Here is a tiny trained network, its code and every weight. The questions are about switching its units off for an input and a class, where a switched-off unit gives its printed mean instead of its output.

import numpy as np


def w(rows, s, z=0):
    codes = np.array(rows[::2]) - 128.0
    scale = np.full(codes.shape[1], s)
    scale[-1] = z or s
    return codes * scale


def f(y):
    return y / 2 * (1 + np.tanh(0.7978845608 * (y + 0.044715 * y**3)))


def log_softmax(a):
    a = a - a.max(-1, keepdims=True)
    return a - np.log(np.exp(a).sum(-1, keepdims=True))


def net(x, mask):
    res = np.array(x, float).reshape(1, 6) / 4 @ E
    y = f(res @ A[0][:, :-1].T + A[0][:, -1])
    res = res + np.where(mask, y, B[0][:, -1]) @ B[0][:, :-1]
    return log_softmax(res[-1] @ U[:, :-1].T + U[:, -1])


A, B = {}, {}
E = w([
[150,168,55,251,90,112,101],'x0',
[107,76,67,150,180,181,218],'x1',
[96,2,135,182,131,191,53],'x2',
[34,125,164,147,55,100,165],'x3',
[129,128,124,125,129,126,128],'x4',
[63,171,63,54,108,233,101],'x5',
],0.0077)
A[0] = w([
[137,175,68,219,71,131,100,69],'neuron 0',
[163,88,152,161,103,93,182,255],'neuron 1',
[87,78,140,149,149,130,38,58],'neuron 2',
[102,96,119,152,180,153,131,87],'neuron 3',
[186,97,162,161,158,90,146,75],'neuron 4',
[128,78,161,152,157,68,124,145],'neuron 5',
[218,137,111,84,215,130,85,104],'neuron 6',
[125,94,174,62,140,129,137,50],'neuron 7',
[167,161,179,97,56,110,5,158],'neuron 8',
[108,154,87,101,101,180,95,102],'neuron 9',
[87,139,90,114,130,174,124,138],'neuron 10',
[137,102,81,147,152,162,217,53],'neuron 11',
[169,220,118,84,104,86,178,99],'neuron 12',
[114,71,128,135,125,126,65,65],'neuron 13',
[205,135,96,142,182,154,83,212],'neuron 14',
[68,123,134,139,54,89,147,219],'neuron 15',
[88,146,77,78,98,152,89,74],'neuron 16',
],0.011,0.0022)
B[0] = w([
[99,67,198,42,179,89,33,218],'neuron 0',
[151,161,182,105,100,132,116,210],'neuron 1',
[111,200,126,216,185,158,134,209],'neuron 2',
[154,156,84,176,131,104,169,175],'neuron 3',
[186,150,172,109,119,134,122,195],'neuron 4',
[173,164,148,129,96,120,129,195],'neuron 5',
[68,115,171,152,59,161,151,223],'neuron 6',
[84,98,174,58,182,58,38,188],'neuron 7',
[127,39,36,151,134,53,255,254],'neuron 8',
[210,166,140,105,114,115,126,196],'neuron 9',
[178,151,150,103,110,105,140,187],'neuron 10',
[121,53,49,115,163,64,170,199],'neuron 11',
[65,173,135,195,199,154,125,241],'neuron 12',
[102,229,130,176,204,130,153,187],'neuron 13',
[57,91,171,115,62,181,136,207],'neuron 14',
[99,103,178,120,73,193,157,216],'neuron 15',
[210,170,154,112,122,104,141,201],'neuron 16',
],0.0084,0.0077)
U = w([
[94,216,117,195,203,151,136,78],'0',
[150,83,67,140,123,83,190,100],'1',
[105,100,142,75,168,102,18,98],'2',
[83,124,143,133,27,207,148,103],'3',
[253,191,133,118,96,135,125,85],'4',
[130,138,115,136,115,146,128,254],'5',
],0.015,0.0099)

Each question gives the input, the list of numbers given to net, and the class t.
The units are the neurons (one row each of A and B). Each row of codes is followed by its name. A weight is (code - 128) times the scale printed after its matrix; where a second scale follows, it is the last column's (A, B and U).
mask holds one flag per neuron, in row order. A switched-off neuron (its flag False) gives its mean, the last column of its row in B, instead of its output. The means were averaged over made-up inputs and are rounded, as every weight is.
A unit's drop is (log p(t) with every unit on - log p(t) with that unit switched off) / (log p(t) with every unit on - log p(t) with every unit switched off).
The circuit of an input: a set's keep is (log p(t) with only the set's units on - log p(t) with every unit switched off) / (log p(t) with every unit on - log p(t) with every unit switched off). Starting from the 12 units with the biggest drops (on a tie, the unit counted first), units are removed one at a time, each time the one whose removal leaves the highest keep (on an exact tie, the one counted first), for as long as the keep stays at least 0.8.
circuit, biggest first: the units of the circuit, biggest drop first
unit that matters most: the unit with the biggest drop
top k neurons: the k neurons with the biggest drops, biggest first
drop of u: that unit's drop, to one decimal
input [-4,-1,-5,-6,3,-5], class 3: circuit, biggest first : (neuron 6; neuron 14)
input [5,-8,8,-1,-7,6], class 0: circuit, biggest first : (neuron 2)
input [5,3,5,-1,5,8], class 4: circuit, biggest first : (neuron 9; neuron 16)
input [-5,6,-3,4,4,5], class 1: top 2 neurons : (neuron 11; neuron 0)
input [-3,6,7,5,5,4], class 0: top 3 neurons : (neuron 8; neuron 2; neuron 13)
input [3,-1,0,-5,-3,-4], class 3: circuit, biggest first : (neuron 14; neuron 6)
input [2,-8,6,-6,-2,-5], class 1: top 2 neurons : (neuron 8; neuron 12)
input [-5,-4,4,-1,4,-6], class 4: top 3 neurons : (neuron 5; neuron 0; neuron 4)
input [4,7,-6,3,1,-8], class 4: top 3 neurons : (neuron 1; neuron 8; neuron 4)
input [-8,-6,3,8,-1,6], class 2: top 2 neurons : (neuron 7; neuron 6)
input [3,6,-8,-6,5,-6], class 0: top 3 neurons : (neuron 12; neuron 8; neuron 15)
input [0,1,-4,-5,4,-1], class 3: circuit, biggest first : (neuron 6; neuron 14)
input [-8,-5,-5,4,2,8], class 2: top 2 neurons : (neuron 7; neuron 12)
input [7,-7,-7,1,-1,0], class 0: top 4 neurons : (neuron 12; neuron 11; neuron 7; neuron 8)
input [0,-7,-2,-2,-6,1], class 1: unit that matters most : neuron 8
input [2,3,-6,-2,-5,8], class 4: top 3 neurons : (neuron 9; neuron 16; neuron 10)
input [-7,5,-2,-2,-7,4], class 2: top 2 neurons : (neuron 7; neuron 8)
input [6,-8,-7,4,-7,-6], class 1: top 3 neurons : (neuron 8; neuron 2; neuron 13)
input [6,-2,4,4,4,-7], class 4: circuit, biggest first : (neuron 5; neuron 1)
input [-7,6,-3,-6,-7,-3], class 2: circuit, biggest first : (neuron 7)
input [-5,0,-4,2,-3,0], class 2: circuit, biggest first : (neuron 7; neuron 8)
input [4,6,-4,-8,4,-8], class 3: circuit, biggest first : (neuron 14; neuron 6)
input [-1,3,-1,-8,8,7], class 3: drop of neuron 14 : 1.0
